Below is a small trained network, with its code and all its weights. Each question gives an input and a target symbol and asks what happens when units are switched off, that is, made to give their printed mean instead of their output.

import numpy as np


def w(rows, s, z=0):
    codes = np.array(rows[::2]) - 128.0
    scale = np.full(codes.shape[1], s)
    scale[-1] = z or s
    return codes * scale


def softmax(a):
    e = np.exp(a - a.max(-1, keepdims=True))
    return e / e.sum(-1, keepdims=True)


def log_softmax(a):
    a = a - a.max(-1, keepdims=True)
    return a - np.log(np.exp(a).sum(-1, keepdims=True))


def net(x, mask):
    ids = ['ΛΞΠΣΨδηθτφ'.index(c) for c in x.split()]
    T = len(ids)
    res = E[ids] + P[:T]
    u = 0
    for l in range(2):
        r = res
        for j in range(3):
            rows = slice(3 * j, 3 * j + 3)
            q, k, v = (r @ M[l][rows].T for M in (Q, K, V))
            z = softmax(np.where(np.tri(T) > 0, q @ k.T / 3**0.5, -1e9)) @ v
            o = O[l][rows]
            res = res + np.where(mask[u + j], z, o[:, -1]) @ o[:, :-1]
        u += 3
    return log_softmax(res[-1] @ U[:, :-1].T + U[:, -1])


Q, K, V, O = {}, {}, {}, {}
E = w([
[148,90,250,171],'Λ',
[48,88,127,186],'Ξ',
[214,124,69,202],'Π',
[32,94,103,145],'Σ',
[55,234,131,166],'Ψ',
[200,190,130,92],'δ',
[244,89,111,125],'η',
[91,121,109,2],'θ',
[122,165,109,144],'τ',
[176,176,230,204],'φ',
],0.0096)
P = w([
[177,1,168,25],'0',
[158,150,57,93],'1',
[131,131,67,111],'2',
[133,131,76,122],'3',
[134,119,82,143],'4',
[153,132,85,145],'5',
[142,134,81,135],'6',
[136,131,94,157],'7',
[139,119,92,145],'8',
[144,117,76,139],'9',
],0.0055)
Q[0] = w([
[146,114,127,108],'L0H1',
[140,131,122,123],'L0H1',
[149,161,117,129],'L0H1',
[104,134,3,94],'L0H2',
[106,158,117,91],'L0H2',
[74,184,85,116],'L0H2',
[160,75,137,119],'L0H3',
[94,142,144,125],'L0H3',
[108,83,116,142],'L0H3',
],0.033)
K[0] = w([
[141,93,110,145],'L0H1',
[129,113,124,142],'L0H1',
[115,109,103,105],'L0H1',
[143,3,103,132],'L0H2',
[112,102,155,92],'L0H2',
[172,62,101,58],'L0H2',
[158,65,124,109],'L0H3',
[127,163,110,171],'L0H3',
[107,107,79,128],'L0H3',
],0.028)
V[0] = w([
[106,95,146,109],'L0H1',
[188,159,100,164],'L0H1',
[75,220,119,113],'L0H1',
[166,112,69,72],'L0H2',
[111,165,167,79],'L0H2',
[104,72,106,115],'L0H2',
[94,141,143,148],'L0H3',
[94,182,250,183],'L0H3',
[117,127,139,127],'L0H3',
],0.011)
O[0] = w([
[174,85,143,141,137],'L0H1',
[91,213,107,111,132],'L0H1',
[23,110,110,118,73],'L0H1',
[114,228,215,137,204],'L0H2',
[87,90,161,82,105],'L0H2',
[82,147,176,144,158],'L0H2',
[112,111,112,104,84],'L0H3',
[164,1,43,82,2],'L0H3',
[128,122,128,128,122],'L0H3',
],0.0093,0.0062)
Q[1] = w([
[95,113,129,158],'L1H1',
[129,116,122,157],'L1H1',
[130,152,106,133],'L1H1',
[226,233,47,252],'L1H2',
[22,144,2,244],'L1H2',
[44,71,232,194],'L1H2',
[103,160,15,120],'L1H3',
[144,60,14,82],'L1H3',
[143,59,216,191],'L1H3',
],0.013)
K[1] = w([
[126,147,98,130],'L1H1',
[109,127,117,135],'L1H1',
[133,109,121,121],'L1H1',
[114,21,253,146],'L1H2',
[113,46,124,243],'L1H2',
[39,140,81,128],'L1H2',
[143,153,58,133],'L1H3',
[73,144,69,174],'L1H3',
[79,82,148,125],'L1H3',
],0.02)
V[1] = w([
[127,163,116,125],'L1H1',
[143,174,89,8],'L1H1',
[155,115,125,201],'L1H1',
[127,98,131,165],'L1H2',
[120,104,147,177],'L1H2',
[175,131,107,101],'L1H2',
[114,94,174,119],'L1H3',
[188,108,129,115],'L1H3',
[157,125,123,108],'L1H3',
],0.016)
O[1] = w([
[158,124,150,144,243],'L1H1',
[245,143,87,66,132],'L1H1',
[74,145,109,195,152],'L1H1',
[127,137,53,100,2],'L1H2',
[137,138,74,130,106],'L1H2',
[134,175,123,90,106],'L1H2',
[124,63,200,141,234],'L1H3',
[100,138,140,119,251],'L1H3',
[123,137,117,118,180],'L1H3',
],0.012,0.0039)
U = w([
[50,85,130,119,136],'Λ',
[61,92,125,144,64],'Ξ',
[90,173,170,139,45],'Π',
[139,50,195,142,78],'Σ',
[191,51,104,114,185],'Ψ',
[216,120,140,129,90],'δ',
[158,172,139,178,115],'η',
[203,112,167,97,252],'θ',
[91,149,189,2,140],'τ',
[81,84,106,62,237],'φ',
],0.007,0.0043)

Each question gives the input, a string of symbols that net reads in full, and the target symbol t.
The units are the heads (3 rows each of Q, K, V and O). Each row of codes is followed by its name. A weight is (code - 128) times the scale printed after its matrix; where a second scale follows, it is the last column's (O and U).
mask holds one flag per head, layer by layer. A switched-off head (its flag False) gives its mean, the last column of its rows in O, instead of its output. The means were averaged over made-up inputs and are rounded, as every weight is.
A unit's drop is (log p(t) with every unit on - log p(t) with that unit switched off) / (log p(t) with every unit on - log p(t) with every unit switched off).
The circuit of an input: a set's keep is (log p(t) with only the set's units on - log p(t) with every unit switched off) / (log p(t) with every unit on - log p(t) with every unit switched off). Starting from all 6 units, units are removed one at a time, each time the one whose removal leaves the highest keep (on an exact tie, the one counted first), for as long as the keep stays at least 0.8.
circuit, biggest first: the units of the circuit, biggest drop first
most important unit: the unit with the biggest drop
heads that matter: for each layer, one digit per head in row order, 1 if its drop is at least 0.15 and else 0, layers parted by /
drop when u is switched off: that unit's drop, to one decimal
input θ Π Π θ θ Ψ, target Σ: heads that matter -> 110 / 001
input Λ η φ, target φ: circuit, biggest first -> L0H3, L0H2, L1H2, L1H1
input Ξ Ξ Σ, target Λ: heads that matter -> 100 / 100
input φ θ θ φ, target Ψ: circuit, biggest first -> L0H2, L0H3
input θ θ Λ η Π θ θ θ, target Σ: circuit, biggest first -> L1H3, L0H2, L1H2
input θ η φ θ θ θ Π φ θ τ, target Σ: circuit, biggest first -> L0H2, L1H3, L1H2, L0H1
input θ η θ η Ξ, target Σ: heads that matter -> 110 / 001
input θ Π τ Ψ, target Σ: most important unit -> L0H2
input η Π Ξ Π η τ Π θ, target Π: heads that matter -> 011 / 100
input η Λ Π Π φ Π Σ Π θ, target Π: heads that matter -> 010 / 100
input Λ φ Σ θ, target φ: circuit, biggest first -> L0H3, L0H2, L1H1
input Π Π Λ η θ, target η: heads that matter -> 110 / 101
input θ Ψ θ θ θ Ψ Π θ Λ φ, target Σ: heads that matter -> 100 / 011
input θ θ θ θ η θ Π Σ θ, target Σ: most important unit -> L1H3
input θ Σ Λ Π Λ θ θ Π, target Σ: circuit, biggest first -> L0H1, L1H3, L0H2, L1H1
input θ θ θ θ Ξ θ Π θ θ η, target Σ: heads that matter -> 111 / 011
input θ Λ Ψ θ φ Σ, target Σ: circuit, biggest first -> L0H2, L1H3, L1H2
input Σ θ θ θ Π θ θ θ Λ, target Σ: heads that matter -> 110 / 011
input Π Π Λ θ Π η, target η: heads that matter -> 110 / 101
input θ Λ Ξ η φ τ θ Π, target Σ: most important unit -> L0H1
input θ θ Π Σ, target Σ: heads that matter -> 010 / 011
input Λ δ Λ δ, target φ: drop when L1H2 is switched off -> 0.2
input θ φ Λ Ξ Σ Π θ θ η, target Σ: drop when L0H2 is switched off -> 0.6
input θ Σ θ η τ, target Σ: drop when L0H2 is switched off -> 0.5
input Λ φ θ φ θ, target φ: drop when L1H2 is switched off -> 0.0
